[ 87,  93, 111, 129, 126, 113,  77,  56,  69,  83, 118, 128, 128,  99,  71,
  58,  69,  97, 116, 109,  85,  39,  27,  35,  55,  85,  82,  83,  65,  47,
  47,  89, 127, 150, 163, 138, 123, 116, 134, 163, 183, 179, 166, 117,  98,
  88, 112, 121] -> Q_576
[142, 152, 136, 121, 108, 126, 150, 173, 172, 157, 119,  86,  86,  99, 118,
 134, 120,  97,  74,  59,  67, 104, 124, 125, 105,  78,  67,  71,  89, 105,
 118,  93,  65,  33,  31,  49,  74,  88,  88,  69,  53,  48,  70, 109, 147,
 151, 147, 123] -> Q_200
[170, 138, 106,  94,  90, 114, 128, 128, 104,  80,  69,  67,  88, 120, 133,
 118,  87,  67,  63,  81, 101, 114, 106,  82,  43,  20,  38,  66,  92,  92,
  79,  56,  50,  54,  84, 132, 149, 156, 136, 120, 112, 138, 162, 183, 183,
 149, 112,  89] -> Q_620
[140, 163, 174, 160, 128,  95,  89,  95, 120, 137, 128, 108,  70,  58,  76,
  96, 121, 128, 119,  89,  66,  62,  87, 106, 112, 108,  68,  46,  24,  39,
  62,  83,  90,  78,  59,  41,  63,  99, 131, 148, 150, 129, 122, 121, 143,
 176, 181, 174] -> Q_959
[133,  79,  29, 124,  99,  84, 108,  50, 113, 113, 123,  95, 121, 178, 117,
 123,  59, 170, 109, 141, 147,  67,  75, 111,  59,  86, 110,  27,  83, 119,
 114,  66,  52, 156, 138,  59, 141,  90,  62,  82, 150, 138,  92, 121,  87,
  86, 168,  43] -> Q_767
[128,  97,  89, 102, 120, 135, 122,  95,  75,  58,  84, 108, 119, 134, 104,
  80,  63,  63,  92, 110, 120,  97,  59,  33,  24,  45,  75,  90,  90,  73,
  45,  45,  73, 105, 142, 159, 143, 134, 117, 126, 144, 176, 189, 167, 132,
 107,  88, 101] -> Q_392
[117, 135, 156, 181, 175, 152, 109,  85,  92, 108, 127, 133, 119,  90,  64,
  58,  84, 111, 128, 125, 107,  70,  62,  79, 100, 123, 106,  84,  46,  34,
  30,  56,  85,  98,  82,  56,  47,  55,  80, 125, 147, 156, 146, 121, 115,
 127, 157, 181] -> Q_391
[147, 137, 113, 121, 138, 168, 170, 178, 141, 110,  90,  95, 109, 123, 133,
 114,  82,  59,  59,  79, 113, 119, 123,  92,  67,  65,  75,  99, 111, 108,
  84,  52,  29,  27,  59,  86,  87,  83,  62,  43,  50,  86, 124, 150, 156,
 141, 117, 121] -> Q_612
[156,  95, 110, 133, 123, 109, 113,  79, 141,  82, 123, 117, 150, 108, 111,
  87, 138,  50,  52,  99, 114, 113, 168,  59,  27,  86, 141,  92,  43, 147,
 119, 170,  62,  83, 137,  84,  67,  59, 124,  86,  66, 178, 121,  59,  75,
 121,  29,  90] -> Q_639
[104, 117, 133, 129,  95,  76,  57,  64, 100, 123, 128, 110,  87,  66,  64,
  82, 108, 117,  99,  72,  43,  28,  46,  65,  89,  97,  72,  57,  48,  65,
 103, 140, 156, 148, 133, 111, 124, 146, 166, 182, 170, 137, 111,  90,  95,
 116, 131, 115] -> Q_506
[ 89,  69,  86, 147, 136, 150, 109,  88,  67, 147, 124, 120, 108,  74, 173,
 123,  88, 143, 134, 105,  74, 157, 105,  53, 125,  65, 152,  49,  99, 151,
  97,  78, 126,  70, 119,  59, 104,  93, 172, 121,  67,  86,  31,  71, 118,
 118,  48,  33] -> Q_867
order: [ 27,  29,  43,  50,  52,  59,  59,  59,  62,  65,  67,  75,  79,  82,  83,
  84,  86,  86,  87,  90,  92,  95,  99, 108, 109, 110, 111, 113, 113, 114,
 117, 119, 121, 121, 123, 123, 124, 133, 137, 138, 141, 141, 147, 150, 156,
 168, 170, 178] | Q_612
order: [152, 142,  67, 147, 147, 134,  74, 121,  70, 118, 173, 109, 105,  88, 150,
  88,  86, 120,  99, 172, 104,  67,  33,  89, 123,  74, 157,  53, 126,  65,
 108, 151,  31,  49,  93, 119,  71,  48,  78,  59, 118, 136, 105,  69, 124,
  97,  86, 125] | Q_200
order: [141,  27, 111,  82, 109, 121, 133,  59, 108,  92,  87, 121,  90,  75, 137,
 138,  95, 141,  79, 123, 156,  59, 147,  99,  59,  66,  67, 117,  62, 170,
 119,  83,  86,  52, 168, 114,  43, 124, 110, 150,  84,  29, 113,  50, 123,
 113, 178,  86] | Q_639
order: [ 73,  45,  45,  73, 105, 142, 159, 143, 134, 117, 126, 144, 176, 189, 167,
 132, 107,  88, 101, 128,  97,  89, 102, 120, 135, 122,  95,  75,  58,  84,
 108, 119, 134, 104,  80,  63,  63,  92, 110, 120,  97,  59,  33,  24,  45,
  75,  90,  90] | Q_392

[158, 166,  96,  74, 167,  52,  88,  75, 115, 103, 124,  59,  88, 132,  52,
 159, 167,  67,  53,  95, 124, 152, 146, 145,  89, 103,  60, 132, 137,  52,
  67,  95,  60, 146,  60, 124,  52,  60,  74, 124,  53,  80,  52] = Q_620
[164, 172,  94,  71, 172,  48,  87,  72, 117, 102, 126,  56,  87, 133,  48,
 164, 172,  63,  48,  94, 126, 157, 149, 149,  87, 102,  56, 133, 141,  48,
  64,  95,  56, 149,  56, 125,  48,  56,  71, 126,  48,  79,  48] = Q_391
[127, 135,  93,  87,  61,  86,  36, 160, 144, 160, 160, 119, 161, 168,  44,
 152,  86,  52,  78,  78, 119, 143, 111,  36, 119, 152, 127, 168, 168,  69,
  61,  36, 168,  61, 169, 144, 168,  44, 111, 128, 168, 161,  86] = Q_506
[163, 171,  95,  72, 171,  49,  87,  73, 117, 103, 125,  57,  87, 133,  49,
 164, 171,  65,  50,  95, 125, 156, 148, 148,  87, 103,  57, 133, 141,  49,
  65,  95,  56, 149,  57, 125,  49,  57,  72, 125,  49,  79,  49] = Q_639
[ 34,  24, 122, 151,  25, 181, 132, 151,  92, 112,  83, 171, 132,  73, 181,
  34,  24, 161, 180, 122,  83,  43,  54,  54, 132, 113, 170,  73,  63, 181,
 161, 122, 172,  59, 164,  85, 172, 163, 147,  85, 173, 137, 172] = Q_392
[175, 165,  31, 157, 175, 130,  76, 121,  58, 174, 148,  48, 157, 120, 138,
 175, 130, 174,  30,  57, 121, 165, 175,  66, 112,  57,  39, 130, 147,  76,
 148,  30,  85,  39,  93,  84, 175, 112, 166,  85,  84, 167, 166] = Q_612
[ 39,  30, 120, 147,  31, 175, 130, 148,  93, 112,  84, 166, 130,  76, 175,
  39,  30, 157, 175, 121,  85,  48,  58,  57, 130, 112, 165,  76,  66, 175,
 157, 121, 166,  57, 166,  85, 174, 165, 148,  84, 175, 138, 174] = Q_959
[ 37,  28, 121, 148,  28, 177, 130, 149,  93, 112,  84, 167, 131,  75, 177,
  37,  28, 158, 177, 121,  84,  46,  56,  56, 131, 113, 167,  75,  65, 177,
 158, 121, 168,  56, 168,  84, 177, 167, 149,  84, 177, 139, 176] = Q_200
[ 42,  33, 121, 146,  33, 172, 129, 147,  94, 112,  85, 163, 129,  77, 173,
  42,  33, 155, 172, 121,  86,  50,  59,  59, 130, 112, 164,  77,  68, 173,
 155, 120, 164,  59, 164,  86, 172, 164, 147,  85, 173, 137, 172] = Q_207
[ 34,  24, 122, 151,  25, 181, 132, 151,  92, 112,  83, 171, 132,  73, 181,
  34,  24, 161, 180, 122,  83,  43,  54,  54, 132, 113, 170,  73,  63, 181,
 161, 122, 172,  53, 171,  84, 180, 170, 152,  83, 181, 141, 180] = Q_576
[ 39,  30, 120, 147,  31, 175, 130, 148,  93, 112,  84, 166, 130,  76, 175,
  39,  30, 157, 175, 121,  85,  48,  58,  57, 130, 112, 165,  76,  66, 175,
 157, 121, 166, 147,  58, 124,  51,  59,  73, 125,  51,  80,  51] = Q_867
[ 44,  36, 119, 143,  36, 168, 127, 144,  93, 111,  86, 160, 127,  78, 168,
  44,  36, 152, 168, 119,  86,  52,  61,  61, 128, 111, 160,  78,  69, 168,
 152, 119, 161,  61, 161,  86, 168, 160, 144,  86, 169, 135, 168] = Q_767
order: [175, 175, 175, 174,  30, 130, 148,  57,  76, 165, 157,  58,  85,  66, 166,
 130,  31, 175, 174,  57, 112,  93,  48,  85, 166,  84, 148, 130, 175, 112,
  30,  84, 166, 121, 165,  39,  76, 121, 120,  39, 147, 138, 157] | Q_959
order: [168, 135, 169,  86, 144, 160, 168,  86, 161,  61, 161, 119, 152, 168,  69,
  78, 160, 111, 128,  61,  61,  52,  86, 119, 168, 152,  36,  44, 168,  78,
 127, 160,  86, 111,  93, 144, 127, 168,  36, 143, 119,  36,  44] | Q_767
order: [ 30,  30,  31,  39,  39,  48,  57,  57,  58,  66,  76,  76,  84,  84,  85,
  85,  93, 112, 112, 120, 121, 121, 130, 130, 130, 138, 147, 148, 148, 157,
 157, 165, 165, 166, 166, 166, 174, 174, 175, 175, 175, 175, 175] | Q_959
order: [ 49,  50,  72,  57, 141, 133, 171,  87,  65, 156, 125, 148, 163,  87, 164,
 171, 148,  49,  49, 125,  57,  73, 117,  95,  57,  95, 171,  79,  65,  57,
 149, 125,  56, 125,  95, 133, 103, 103,  87,  49,  72,  49,  49] | Q_639

[130,  82, 136,  97,  83,  85,  69,  73,  94] : Q_620
[ 85,  73,  93,  69, 130, 136,  83,  82,  97] : Q_639
[ 93,  82,  85, 136,  84,  97,  69, 130,  73] : Q_867
[156,  48,  68, 106,  74, 119, 121, 177, 101] : Q_612
[ 93,  89,  69, 136,  99,  83, 130,  86,  73] : Q_207
[110, 100, 101,  96, 109, 114,  90, 110,  96] : Q_767
[ 85,  73,  93,  69, 130, 136,  83,  89,  99] : Q_959
order: [ 69,  73,  82,  83,  85,  93,  97, 130, 136] | Q_639
order: [ 69,  73,  83,  85,  89,  93,  99, 130, 136] | Q_959
order: [101, 177, 121, 119,  74, 106,  68,  48, 156] | Q_612
order: [106, 121,  48,  74, 119, 177, 156, 101,  68] | Q_612

[ 96,  86,  96, 115] = Q_867
[ 35,  83, 174,  82] = Q_639
[ 95,  82,  95, 120] = Q_207
[156,  87,  48,  86] = Q_391
[ 86,  48,  87, 157] = Q_620
order: [ 48,  86,  87, 156] | Q_391
order: [157,  87,  48,  86] | Q_620
order: [ 86,  96,  96, 115] | Q_867

[153, 136, 137, 155,  83, 125,  54,  94,  58, 143, 183, 142,  45, 110,  61] : Q_391
[ 48, 121, 123,  86,  91, 133, 115,  75, 171,  76, 137,  53, 109, 102,  66] : Q_620
[ 54, 143,  45, 110, 155, 125, 153,  94, 142,  58,  83, 136, 183,  60, 137] : Q_576
[105, 117, 109, 110,  93, 106, 133, 147,  75,  56,  93, 110,  77, 133, 109] : Q_959
[ 53,  86, 102,  76, 171, 115,  66, 138,  48, 123, 121,  75,  91, 133, 109] : Q_200
[ 83,  45, 137, 135, 142, 110, 153,  94, 155, 183, 125,  61,  58,  54, 143] : Q_612
order: [ 56,  75,  77,  93,  93, 105, 106, 109, 109, 110, 110, 117, 133, 133, 147] | Q_959
order: [143,  54,  58,  61, 125, 183, 155,  94, 153, 110, 142, 135, 137,  45,  83] | Q_612
order: [ 48,  53,  66,  75,  76,  86,  91, 102, 109, 115, 121, 123, 133, 138, 171] | Q_200
order: [ 45,  54,  58,  61,  83,  94, 110, 125, 135, 137, 142, 143, 153, 155, 183] | Q_612
order: [121,  76,  75,  48,  53, 133, 137, 171,  66, 115, 102,  86, 123, 109,  91] | Q_620
order: [ 61, 110,  45, 142, 183, 143,  58,  94,  54, 125,  83, 155, 137, 136, 153] | Q_391
order: [155, 110,  54,  94, 143,  83,  45, 153,  61, 183, 125,  58, 136, 142, 137] | Q_391

[ 69,  65, 125,  75,  78,  62, 124]  Q_576
[104, 107,  96, 105, 105, 106,  96]  Q_867
[124,  66,  70,  78, 124,  76,  61]  Q_391
[ 69,  65, 125,  75,  57,  27, 145]  Q_639
[ 78,  70,  61,  66, 124, 124,  75]  Q_612
[ 66, 124,  76,  78,  70, 124,  62]  Q_200
order: [ 62,  66,  70,  76,  78, 124, 124] | Q_200
order: [145,  27,  57,  75, 125,  65,  69] | Q_639
order: [ 27,  57,  65,  69,  75, 125, 145] | Q_639
order: [ 61,  66,  70,  76,  78, 124, 124] | Q_391
order: [ 61,  66, 124, 124,  75,  78,  70] | Q_612
order: [ 96, 105, 104, 106, 105, 107,  96] | Q_867

[ 75,  62,  38,  50,  96,  81, 123,  84, 102, 129,  67,  98,  70,  70, 101] = Q_200
[123, 102,  70,  50, 101,  63,  67, 129,  81,  70,  75,  84,  38,  98,  79] = Q_639
[129,  70, 102,  84,  78,  63, 123,  50,  75, 101,  81,  98,  38,  70,  67] = Q_506
[129,  70, 102,  84,  96,  63, 123,  50,  75, 101,  81,  98,  38,  70,  67] = Q_767
order: [ 70,  75,  84,  38,  98,  79, 123, 102,  70,  50, 101,  63,  67, 129,  81] | Q_639
order: [ 38,  50,  62,  67,  70,  70,  75,  81,  84,  96,  98, 101, 102, 123, 129] | Q_200
order: [ 38,  50,  63,  67,  70,  70,  75,  78,  81,  84,  98, 101, 102, 123, 129] | Q_506
order: [ 67,  70,  38,  98,  81, 101,  75,  50, 123,  63,  96,  84, 102,  70, 129] | Q_767
order: [ 38,  50,  63,  67,  70,  70,  75,  79,  81,  84,  98, 101, 102, 123, 129] | Q_639

[ 89,  91,  84, 110] = Q_959
[ 67,  70,  49, 131] = Q_620
[ 72,  75,  57, 127] = Q_612
[ 73,  74,  57, 126] = Q_391
[ 83,  84,  74, 116] = Q_207
[118, 117, 128,  83] = Q_576
[ 50,  56,  25, 146] = Q_200
[ 89,  90,  83, 109] = Q_867
[ 51,  56,  25, 146] = Q_639
[ 56,  50,  26, 146] = Q_506
order: [ 25, 146,  50,  56] | Q_200
order: [146,  50,  56,  25] | Q_200

[  2,  46, 169, 192, 175, 120, 129] = Q_767
[128, 132, 103, 185,  45, 161,  21] = Q_200
[128, 185, 132, 161,  45,  20, 103] = Q_392
[128, 132, 103, 127,  78,  74,  90] = Q_639
[ 79, 176,  33, 181,  69,  88, 103] = Q_391
order: [ 90,  74,  78, 127, 103, 132, 128] | Q_639
order: [ 21,  45, 103, 128, 132, 161, 185] | Q_200

[147,  70, 164, 127, 160,  97,  79,  93, 111, 120,  92, 104, 110, 113, 112,
  99,  92,  82, 112,  93,  46,  78]  Q_612
[111, 147,  78, 112,  99, 110, 112,  97, 164, 104,  93, 112,  92, 127, 160,
  79, 120,  70,  82,  92,  93,  46]  Q_207
[ 89, 150, 169,  82, 112, 105, 105, 175, 119, 110, 155, 104,  86,  82, 155,
 116,  97,  95, 140, 119, 119,  91]  Q_639
order: [113, 112, 147, 110, 164,  93,  46, 160, 111, 120, 127,  79,  70, 104,  78,
  92,  97,  99,  82, 112,  93,  92] | Q_612
order: [112,  97, 164, 104,  93, 112,  92, 127, 160,  79, 120,  70,  82,  92,  93,
  46, 111, 147,  78, 112,  99, 110] | Q_207
order: [120, 113,  78,  93,  70,  92,  99, 127,  93, 110, 112, 111,  79,  92, 160,
  82, 112, 164, 104, 147,  46,  97] | Q_612
order: [ 82,  78,  79,  92,  46, 120, 112, 127,  97, 160, 104, 147,  92,  70, 112,
 164,  93, 111, 110,  93, 112,  99] | Q_207

[120,  82, 117, 125, 131, 126,  81] : Q_959
[126, 126,  82, 117, 131, 119,  81] : Q_207
[157, 159,  59, 143, 139, 169,  59] : Q_639
[126, 126,  81, 120, 117, 131,  82] : Q_867
[ 35,  33, 146,  51,  56,  22, 146] : Q_391
order: [120, 117, 131,  82, 126, 126,  81] | Q_867
order: [ 82, 131, 117, 120,  81, 126, 126] | Q_867

[ 90,  99, 104,  33, 104] = Q_612
[ 99,  93,  98, 107,  18] = Q_867
[ 99, 107,  19,  93,  98] = Q_391
[107,  94,  98,  19,  99] = Q_767
[ 98, 107, 159,  96, 109] = Q_959
[ 96, 105, 155, 103, 107] = Q_200
[104,  98,  33,  91, 104] = Q_576
[154, 103, 107, 105,  96] = Q_620
order: [ 18,  98,  99,  93, 107] | Q_867
order: [ 98,  99, 107,  19,  93] | Q_391
order: [ 91, 104, 104,  98,  33] | Q_576
order: [ 18, 107,  98,  93,  99] | Q_867
order: [ 19,  93,  98,  99, 107] | Q_391
order: [107, 103, 155, 105,  96] | Q_200
order: [ 98,  93,  19, 107,  99] | Q_391

[ 34, 160,  37, 163, 170, 162] = Q_959
[183,  34, 174,  41,  33,  21] = Q_391
[170, 164, 160,  36,  34, 162] = Q_576
[ 37, 160, 170,  34, 162, 164] = Q_612
order: [170, 162,  34, 160,  37, 163] | Q_959
order: [ 34,  37, 160, 162, 164, 170] | Q_612
order: [ 34,  37, 160, 162, 163, 170] | Q_959

[160, 166, 166, 165, 100, 100, 100, 100, 100, 100, 163,  99, 164, 164, 172,
 165, 100] : Q_620
[164, 166, 101, 165, 100, 100, 100,  99, 165, 100, 163, 100, 160, 166, 172,
  99, 164] : Q_576
[ 97,  98,  97,  97, 156, 163, 158, 160, 157, 163,  97, 153,  97,  97,  98,
  97, 155] : Q_612
[ 99,  99,  99,  99, 175, 184, 177, 179, 175, 183,  99, 170,  99,  99,  99,
  99, 173] : Q_867
[ 99, 172, 100, 100, 101, 100,  99, 160, 101, 164, 100, 163, 164, 166, 166,
 165, 165] : Q_767
[121, 123, 123, 122,  96,  96,  96,  96,  96,  96, 122,  96, 122, 122, 125,
 122,  96] : Q_506
order: [165, 100, 160, 165, 100, 100, 163, 166, 164, 100, 172, 164, 100, 101,  99,
  99, 166] | Q_576
order: [100, 100, 100, 163,  99, 164, 164, 172, 165, 100, 160, 166, 166, 165, 100,
 100, 100] | Q_620
order: [166, 165, 165,  99, 172, 100, 100, 101, 100,  99, 160, 101, 164, 100, 163,
 164, 166] | Q_767
order: [ 99, 173,  99,  99,  99,  99, 175, 184, 177, 179, 175, 183,  99, 170,  99,
  99,  99] | Q_867
order: [100, 164, 163, 164, 100, 172, 165,  99, 100,  99, 165, 101, 166, 100, 160,
 166, 100] | Q_576
order: [122,  96, 123,  96, 122,  96, 123, 125,  96,  96,  96, 122, 122, 121, 122,
  96,  96] | Q_506

[ 74,  75,  68,  80,  95,  87,  92,  97, 149, 100, 135, 115,  97,  99] = Q_767
[ 95, 110, 112, 152, 122, 116,  40, 102, 145, 124, 153,  85, 127,  71] = Q_620
[ 94,  75,  46,  75,  80,  80,  99,  96, 144,  92, 116, 110, 108, 126] = Q_392
[102, 120, 159, 150, 142, 114,  78, 118,  56, 149, 108,  92,  80,  72] = Q_576
[ 99, 116, 113, 144, 117, 115,  44, 108, 142, 124, 146,  86, 123,  77] = Q_639
[ 94,  75,  46,  75,  80,  80,  99,  96, 144,  92, 116, 111,  85,  84] = Q_959
[ 63,  95, 147, 103, 116, 131, 104,  91, 102,  84, 123,  97,  72,  63] = Q_207
[ 71, 113, 185, 116, 127, 150, 119,  90,  65,  73, 105,  92,  64,  37] = Q_506
[124, 146, 165, 161, 145, 133,  68, 109,  58, 132,  99,  76, 107,  62] = Q_391
[105, 150, 186,  92,  71, 127, 113, 116,  37,  64,  65,  73,  90, 119] = Q_200
[117, 124,  77, 143,  86, 116, 113, 115,  99, 108, 142, 123, 146,  44] = Q_612
order: [ 77, 123,  86, 146, 124, 142, 108,  44, 115, 117, 144, 113, 116,  99] | Q_639
order: [ 37, 119, 185, 127,  92,  73, 105,  71,  65,  90,  64, 150, 113, 116] | Q_506
order: [ 37,  64,  92, 105,  73,  65,  90, 119, 150, 127, 116, 185, 113,  71] | Q_506

